Here is a tiny trained network, its code and every weight. The questions are about switching its units off for an input and a class, where a switched-off unit gives its printed mean instead of its output.

import numpy as np


def w(rows, s, z=0):
    codes = np.array(rows[::2]) - 128.0
    scale = np.full(codes.shape[1], s)
    scale[-1] = z or s
    return codes * scale


def norm(h):
    return h / np.sqrt((h * h).mean(-1, keepdims=True) + 1e-5)


def f(y):
    return np.maximum(y, 0)


def log_softmax(a):
    a = a - a.max(-1, keepdims=True)
    return a - np.log(np.exp(a).sum(-1, keepdims=True))


def net(x, mask):
    res = np.array(x, float).reshape(1, 8) / 4 @ E
    u = 0
    for l in range(2):
        y = f(norm(res) @ A[l][:, :-1].T + A[l][:, -1])
        res = res + np.where(mask[u : u + 3], y, B[l][:, -1]) @ B[l][:, :-1]
        u += 3
    return log_softmax(norm(res)[-1] @ U[:, :-1].T + U[:, -1])


A, B = {}, {}
E = w([
[65,192,47,216,135,171,145,149],'x0',
[195,201,68,107,84,93,129,165],'x1',
[61,62,151,135,66,210,91,149],'x2',
[166,146,106,115,126,92,104,106],'x3',
[142,156,149,90,45,129,190,185],'x4',
[150,159,111,180,172,119,177,93],'x5',
[89,133,161,164,125,182,154,128],'x6',
[43,3,137,172,183,24,129,98],'x7',
],0.0044)
A[0] = w([
[169,65,134,76,84,87,52,96,200],'L0N0',
[133,167,244,129,106,154,188,198,4],'L0N1',
[137,186,143,172,115,254,160,141,150],'L0N2',
],0.0058,0.0041)
B[0] = w([
[54,177,200,65,130,212,132,182,255],'L0N0',
[3,121,156,29,103,213,204,239,163],'L0N1',
[45,155,197,34,27,187,206,239,248],'L0N2',
],0.006,0.0042)
A[1] = w([
[172,94,170,63,162,13,193,126,24],'L1N0',
[100,99,86,108,2,205,104,223,235],'L1N1',
[199,191,83,179,213,126,159,43,253],'L1N2',
],0.0046,0.0025)
B[1] = w([
[31,133,195,88,82,207,115,180,157],'L1N0',
[51,233,254,14,46,172,206,244,254],'L1N1',
[148,195,163,96,67,116,228,175,177],'L1N2',
],0.0057,0.0068)
U = w([
[106,57,206,67,225,193,8,53,103],'0',
[241,74,22,205,42,192,14,3,2],'1',
[243,76,35,208,50,194,21,13,2],'2',
[237,66,18,175,56,182,16,5,2],'3',
[17,203,241,22,20,230,226,246,247],'4',
[190,231,38,186,146,13,229,118,176],'5',
[39,8,152,244,246,38,188,19,93],'6',
],0.0063,0.0059)

Each question gives the input, the list of numbers given to net, and the class t.
The units are the neurons (one row each of A and B). Each row of codes is followed by its name. A weight is (code - 128) times the scale printed after its matrix; where a second scale follows, it is the last column's (A, B and U).
mask holds one flag per neuron, layer by layer. A switched-off neuron (its flag False) gives its mean, the last column of its row in B, instead of its output. The means were averaged over made-up inputs and are rounded, as every weight is.
A unit's drop is (log p(t) with every unit on - log p(t) with that unit switched off) / (log p(t) with every unit on - log p(t) with every unit switched off).
The circuit of an input: a set's keep is (log p(t) with only the set's units on - log p(t) with every unit switched off) / (log p(t) with every unit on - log p(t) with every unit switched off). Starting from all 6 units, units are removed one at a time, each time the one whose removal leaves the highest keep (on an exact tie, the one counted first), for as long as the keep stays at least 0.8.
units of the circuit, in order: the units of the circuit, biggest drop first
unit that matters most: the unit with the biggest drop
k most important neurons: the k neurons with the biggest drops, biggest first
drop of u: that unit's drop, to one decimal
input [-8,-6,8,0,-5,0,-3,8], class 0: units of the circuit, in order => (L0N2 L1N1)
input [2,-3,0,5,-8,-1,-1,3], class 6: unit that matters most => L1N1
input [3,8,-3,-4,3,5,-3,6], class 5: units of the circuit, in order => (L1N1 L0N2)
input [-6,-6,5,2,-1,1,7,6], class 0: units of the circuit, in order => (L0N2 L1N1)
input [2,1,-8,1,1,0,-7,1], class 5: 4 most important neurons => (L1N1 L0N2 L0N1 L0N0)
input [0,-6,-2,-2,-4,-8,3,7], class 6: units of the circuit, in order => (L1N1 L0N2)
input [5,0,6,-4,-2,5,-4,5], class 6: 2 most important neurons => (L0N2 L1N1)
input [8,-4,-8,5,-6,6,-6,0], class 5: 2 most important neurons => (L1N2 L1N1)
input [6,6,-6,-5,1,2,-5,1], class 5: 3 most important neurons => (L1N1 L0N2 L0N0)
input [4,3,1,-8,-8,6,-4,2], class 5: 2 most important neurons => (L1N1 L1N2)
input [-8,2,-6,8,-6,-6,-2,7], class 0: 4 most important neurons => (L1N1 L0N2 L1N2 L0N1)
input [-3,-4,-2,6,-6,-8,-1,5], class 0: 2 most important neurons => (L1N1 L0N2)
input [-4,-5,0,1,-6,-4,-3,1], class 0: 2 most important neurons => (L0N2 L1N1)
input [-5,-2,-3,-1,-5,6,8,7], class 6: units of the circuit, in order => (L1N1)
input [6,-8,2,5,2,6,0,5], class 6: drop of L1N1 => 0.4
input [4,-8,8,-1,-8,6,8,7], class 6: drop of L1N1 => 0.2
input [7,-5,-5,-7,1,8,-6,7], class 6: drop of L1N1 => 0.4
input [-3,4,-6,8,-3,-3,-6,5], class 0: drop of L0N2 => 0.4
